Here is a tiny trained network, its code and every weight. The questions are about switching its units off for an input and a class, where a switched-off unit gives its printed mean instead of its output.

import numpy as np


def w(rows, s, z=0):
    codes = np.array(rows[::2]) - 128.0
    scale = np.full(codes.shape[1], s)
    scale[-1] = z or s
    return codes * scale


def f(y):
    return np.maximum(y, 0)


def log_softmax(a):
    a = a - a.max(-1, keepdims=True)
    return a - np.log(np.exp(a).sum(-1, keepdims=True))


def net(x, mask):
    res = np.array(x, float).reshape(1, 7) / 4 @ E
    y = f(res @ A[0][:, :-1].T + A[0][:, -1])
    res = res + np.where(mask, y, B[0][:, -1]) @ B[0][:, :-1]
    return log_softmax(res[-1] @ U[:, :-1].T + U[:, -1])


A, B = {}, {}
E = w([
[177,180,164,85,211,43,188,121,100,162],'x0',
[171,121,173,50,115,175,166,156,208,69],'x1',
[123,171,94,119,115,137,107,186,211,232],'x2',
[124,117,127,128,131,125,131,126,134,133],'x3',
[135,131,127,126,120,126,126,112,135,132],'x4',
[111,153,197,207,133,59,97,147,196,100],'x5',
[102,114,129,72,10,31,142,169,91,129],'x6',
],0.012)
A[0] = w([
[88,130,95,126,73,169,92,142,133,108,97],'n1',
[134,163,166,102,186,58,181,124,141,158,101],'n2',
[70,139,80,205,148,89,102,81,73,169,85],'n3',
[96,158,209,210,150,63,77,139,209,112,3],'n4',
[138,78,161,142,137,108,170,56,73,32,63],'n5',
[140,124,157,93,123,161,168,145,185,97,44],'n6',
[157,117,160,70,125,167,158,149,177,69,105],'n7',
[149,135,134,164,253,207,111,78,176,120,99],'n8',
[146,131,156,146,124,116,134,163,174,93,78],'n9',
[160,165,134,72,171,93,154,108,97,156,113],'n10',
[88,105,129,51,61,53,137,162,110,114,104],'n11',
[119,125,77,61,131,156,128,149,118,167,85],'n12',
[108,73,122,155,75,163,84,107,153,92,65],'n13',
[144,184,84,108,108,151,138,165,167,195,76],'n14',
[129,162,118,135,124,118,136,166,181,199,87],'n15',
[84,84,110,157,90,170,91,122,163,120,83],'n16',
[148,121,102,189,136,121,109,137,85,161,44],'n17',
[128,119,99,126,139,119,120,177,179,177,28],'n18',
[147,111,89,105,153,191,158,99,94,147,43],'n19',
[135,127,167,106,167,93,145,102,131,163,81],'n20',
[146,121,142,113,53,72,131,139,127,128,77],'n21',
],0.013,0.0052)
B[0] = w([
[180,130,125,131,149,153,151,195,130,48,183],'n1',
[206,140,92,124,156,161,135,225,160,43,206],'n2',
[158,92,152,23,113,50,77,172,182,251,209],'n3',
[117,16,61,83,96,134,118,5,48,34,233],'n4',
[109,210,237,172,230,239,65,52,99,159,219],'n5',
[141,105,164,61,94,68,105,147,161,204,178],'n6',
[134,108,141,31,113,74,85,135,136,254,201],'n7',
[55,200,73,202,74,39,234,138,202,161,250],'n8',
[145,103,139,55,94,129,143,82,86,144,171],'n9',
[186,73,110,135,126,192,154,222,136,49,196],'n10',
[62,194,66,194,94,60,190,91,167,153,211],'n11',
[144,89,120,122,105,101,107,15,59,40,179],'n12',
[159,142,126,133,164,157,133,223,124,88,191],'n13',
[103,140,184,174,183,143,67,88,86,130,190],'n14',
[97,161,211,182,203,201,56,87,86,150,186],'n15',
[219,112,139,152,149,155,155,240,164,65,192],'n16',
[131,128,148,71,94,97,130,156,102,177,164],'n17',
[94,168,171,155,206,181,121,109,110,148,168],'n18',
[106,64,67,123,64,133,118,40,64,77,181],'n19',
[186,120,129,147,119,126,116,193,159,98,169],'n20',
[65,165,101,173,89,137,159,129,194,146,180],'n21',
],0.0085,0.02)
U = w([
[36,183,87,205,94,90,216,138,167,166,98],'0',
[208,119,135,133,150,162,148,239,134,78,92],'1',
[82,173,241,163,199,187,84,85,90,163,116],'2',
[141,96,163,1,105,88,105,158,135,252,90],'3',
[104,44,76,88,88,141,140,36,57,76,254],'4',
],0.011,0.0048)

Each question gives the input, the list of numbers given to net, and the class t.
The units are the neurons (one row each of A and B). Each row of codes is followed by its name. A weight is (code - 128) times the scale printed after its matrix; where a second scale follows, it is the last column's (A, B and U).
mask holds one flag per neuron, in row order. A switched-off neuron (its flag False) gives its mean, the last column of its row in B, instead of its output. The means were averaged over made-up inputs and are rounded, as every weight is.
A unit's drop is (log p(t) with every unit on - log p(t) with that unit switched off) / (log p(t) with every unit on - log p(t) with every unit switched off).
The circuit of an input: a set's keep is (log p(t) with only the set's units on - log p(t) with every unit switched off) / (log p(t) with every unit on - log p(t) with every unit switched off). Starting from the 12 units with the biggest drops (on a tie, the unit counted first), units are removed one at a time, each time the one whose removal leaves the highest keep (on an exact tie, the one counted first), for as long as the keep stays at least 0.8.
units of the circuit, in order: the units of the circuit, biggest drop first
unit that matters most: the unit with the biggest drop
top k neurons: the k neurons with the biggest drops, biggest first
drop of u: that unit's drop, to one decimal
input [-7,-1,-5,-6,-7,-5,6], class 1: top 3 neurons => n8; n1; n13
input [-6,-5,-8,3,-2,4,-2], class 2: units of the circuit, in order => n5
input [7,5,-5,1,-4,5,-7], class 0: top 2 neurons => n8; n16
input [-6,-3,-1,8,1,7,-1], class 4: top 4 neurons => n4; n2; n10; n20
input [-7,-8,-2,0,-6,3,-1], class 3: top 4 neurons => n3; n2; n17; n10
input [-8,4,-1,0,3,-6,-8], class 0: top 3 neurons => n8; n2; n10
input [-1,7,-6,2,7,-5,2], class 3: top 2 neurons => n7; n6
input [5,6,8,6,8,4,-6], class 2: top 4 neurons => n15; n14; n18; n11
input [7,0,-2,-5,5,8,-5], class 4: top 2 neurons => n4; n16
input [-6,-7,3,-1,-3,2,0], class 3: top 4 neurons => n3; n2; n10; n17
input [-7,7,3,0,-3,8,-7], class 4: top 3 neurons => n4; n9; n3
input [-3,-3,0,-6,4,1,-1], class 1: top 3 neurons => n7; n6; n8
input [3,5,-1,-5,-6,8,-3], class 4: drop of n4 => 1.4
input [-8,-4,-7,2,-2,8,-5], class 1: unit that matters most => n16
input [-4,1,-3,-7,7,-3,-6], class 0: drop of n8 => 0.9
input [-6,-1,8,-1,-1,-4,-3], class 2: drop of n14 => 1.0
